Below are the code and all the weights of a small trained network. Each question names an input and a class and asks about switching units off, where a switched-off unit gives its printed mean instead of its output.

import numpy as np


def w(rows, s, z=0):
    codes = np.array(rows[::2]) - 128.0
    scale = np.full(codes.shape[1], s)
    scale[-1] = z or s
    return codes * scale


def f(y):
    return np.maximum(y, 0)


def log_softmax(a):
    a = a - a.max(-1, keepdims=True)
    return a - np.log(np.exp(a).sum(-1, keepdims=True))


def net(x, mask):
    res = np.array(x, float).reshape(1, 5) / 4 @ E
    y = f(res @ A[0][:, :-1].T + A[0][:, -1])
    res = res + np.where(mask, y, B[0][:, -1]) @ B[0][:, :-1]
    return log_softmax(res[-1] @ U[:, :-1].T + U[:, -1])


A, B = {}, {}
E = w([
[126,161,7,133,130,128,128,127,123,127],'x0',
[128,128,128,128,128,129,128,128,128,128],'x1',
[139,125,132,126,2,129,137,126,126,130],'x2',
[127,134,129,126,129,128,189,124,201,131],'x3',
[128,128,128,128,128,126,128,128,128,127],'x4',
],0.013)
A[0] = w([
[120,142,94,139,197,134,93,125,100,135,197],'N0',
[126,132,115,124,159,135,111,127,119,132,182],'N1',
[128,127,132,127,136,129,131,130,131,127,142],'N2',
[128,100,214,127,130,129,63,121,55,138,201],'N3',
[127,151,68,129,130,122,174,127,183,133,69],'N4',
[128,132,104,130,127,132,111,125,105,127,126],'N5',
[131,123,141,123,155,126,137,126,146,124,157],'N6',
[127,135,105,125,129,133,145,124,147,129,100],'N7',
[127,102,218,140,133,130,197,118,220,127,132],'N8',
[130,111,171,127,128,129,94,127,87,133,181],'N9',
[132,132,110,130,55,116,121,119,98,121,141],'N10',
[123,130,129,147,85,124,133,123,124,137,135],'N11',
[125,116,158,124,127,126,104,130,101,126,167],'N12',
[129,126,129,122,223,130,131,127,125,126,255],'N13',
[132,121,138,126,150,126,129,129,139,129,163],'N14',
[128,141,82,124,130,126,168,119,167,131,76],'N15',
[129,108,152,127,80,144,155,127,159,140,120],'N16',
[141,127,109,130,64,109,120,132,99,119,136],'N17',
[126,125,152,128,173,127,153,138,165,129,156],'N18',
[132,139,58,136,126,134,82,127,61,121,124],'N19',
[126,145,89,126,128,131,153,125,163,130,86],'N20',
[130,135,73,127,122,129,84,121,86,129,123],'N21',
[133,136,124,132,130,129,147,131,126,127,119],'N22',
[122,126,99,136,184,135,95,127,102,131,187],'N23',
[128,149,73,128,129,130,169,122,179,138,71],'N24',
[134,123,158,132,2,136,156,132,156,133,151],'N25',
],0.013,0.004)
B[0] = w([
[139,127,120,123,129,15,201,131,148,120,214],'N0',
[131,125,125,132,129,80,158,130,141,121,169],'N1',
[120,126,127,132,125,128,116,130,131,135,137],'N2',
[156,116,131,202,71,149,131,131,105,11,214],'N3',
[147,119,150,171,93,144,117,132,100,49,182],'N4',
[110,131,123,117,141,127,152,131,135,158,153],'N5',
[107,129,128,143,121,133,84,128,142,152,155],'N6',
[134,124,134,143,116,134,125,128,118,101,147],'N7',
[130,147,126,52,203,80,51,124,175,219,223],'N8',
[145,125,129,167,99,140,128,126,117,67,176],'N9',
[88,132,118,111,125,230,123,124,104,165,191],'N10',
[120,138,102,108,107,160,157,135,94,138,165],'N11',
[139,127,128,154,108,136,127,127,120,86,161],'N12',
[144,130,172,191,159,24,51,116,204,129,226],'N13',
[108,130,126,144,119,128,95,123,139,145,151],'N14',
[145,118,145,161,105,141,118,128,108,68,168],'N15',
[166,127,131,60,155,94,156,124,117,107,182],'N16',
[88,127,124,114,127,220,122,126,109,163,184],'N17',
[95,128,129,150,116,144,46,133,153,173,175],'N18',
[75,134,109,98,161,124,195,132,147,218,202],'N19',
[137,120,139,155,103,137,124,128,109,81,162],'N20',
[84,135,117,107,154,152,162,122,142,204,183],'N21',
[134,123,132,132,132,132,119,130,127,116,135],'N22',
[138,127,120,124,129,37,189,131,142,122,199],'N23',
[146,119,148,169,97,143,119,128,102,56,177],'N24',
[188,123,92,6,142,101,208,137,52,100,249],'N25',
],0.02,0.014)
U = w([
[139,97,181,253,79,112,105,122,150,46,175],'0',
[147,150,90,55,198,60,196,135,136,187,116],'1',
[171,95,128,133,48,229,138,142,62,41,147],'2',
[53,168,89,95,143,221,140,128,118,247,1],'3',
[97,164,159,123,184,126,41,110,176,232,178],'4',
],0.0056,0.00094)

Each question gives the input, the list of numbers given to net, and the class t.
The units are the neurons (one row each of A and B). Each row of codes is followed by its name. A weight is (code - 128) times the scale printed after its matrix; where a second scale follows, it is the last column's (A, B and U).
mask holds one flag per neuron, in row order. A switched-off neuron (its flag False) gives its mean, the last column of its row in B, instead of its output. The means were averaged over made-up inputs and are rounded, as every weight is.
A unit's drop is (log p(t) with every unit on - log p(t) with that unit switched off) / (log p(t) with every unit on - log p(t) with every unit switched off).
The circuit of an input: a set's keep is (log p(t) with only the set's units on - log p(t) with every unit switched off) / (log p(t) with every unit on - log p(t) with every unit switched off). Starting from the 12 units with the biggest drops (on a tie, the unit counted first), units are removed one at a time, each time the one whose removal leaves the highest keep (on an exact tie, the one counted first), for as long as the keep stays at least 0.8.
circuit, biggest first: the units of the circuit, biggest drop first
unit that matters most: the unit with the biggest drop
top k neurons: the k neurons with the biggest drops, biggest first
drop of u: that unit's drop, to one decimal
input [-5,-7,0,0,-1], class 0: top 2 neurons -> [N3 N19]
input [1,-2,3,4,0], class 2: circuit, biggest first -> [N19 N13]
input [1,6,7,-6,-7], class 3: circuit, biggest first -> [N10]
input [-5,-2,0,8,2], class 4: circuit, biggest first -> [N8 N18]
input [0,5,1,-1,5], class 2: top 2 neurons -> [N8 N13]
input [1,0,0,7,4], class 0: top 2 neurons -> [N4 N24]
input [0,-4,-8,5,6], class 4: top 2 neurons -> [N3 N8]
input [2,-7,1,-2,-7], class 3: top 2 neurons -> [N25 N13]
input [5,-8,8,0,-7], class 3: top 2 neurons -> [N3 N10]
input [-7,-5,0,3,-3], class 4: top 2 neurons -> [N8 N0]
input [0,0,0,-4,1], class 0: top 2 neurons -> [N25 N8]
input [2,7,5,-8,6], class 3: drop of N19 -> 0.1
input [4,-1,0,3,-1], class 0: drop of N25 -> 0.3
input [-1,-7,7,-8,-1], class 2: unit that matters most -> N3
input [-6,8,-5,2,-8], class 4: drop of N8 -> 0.8
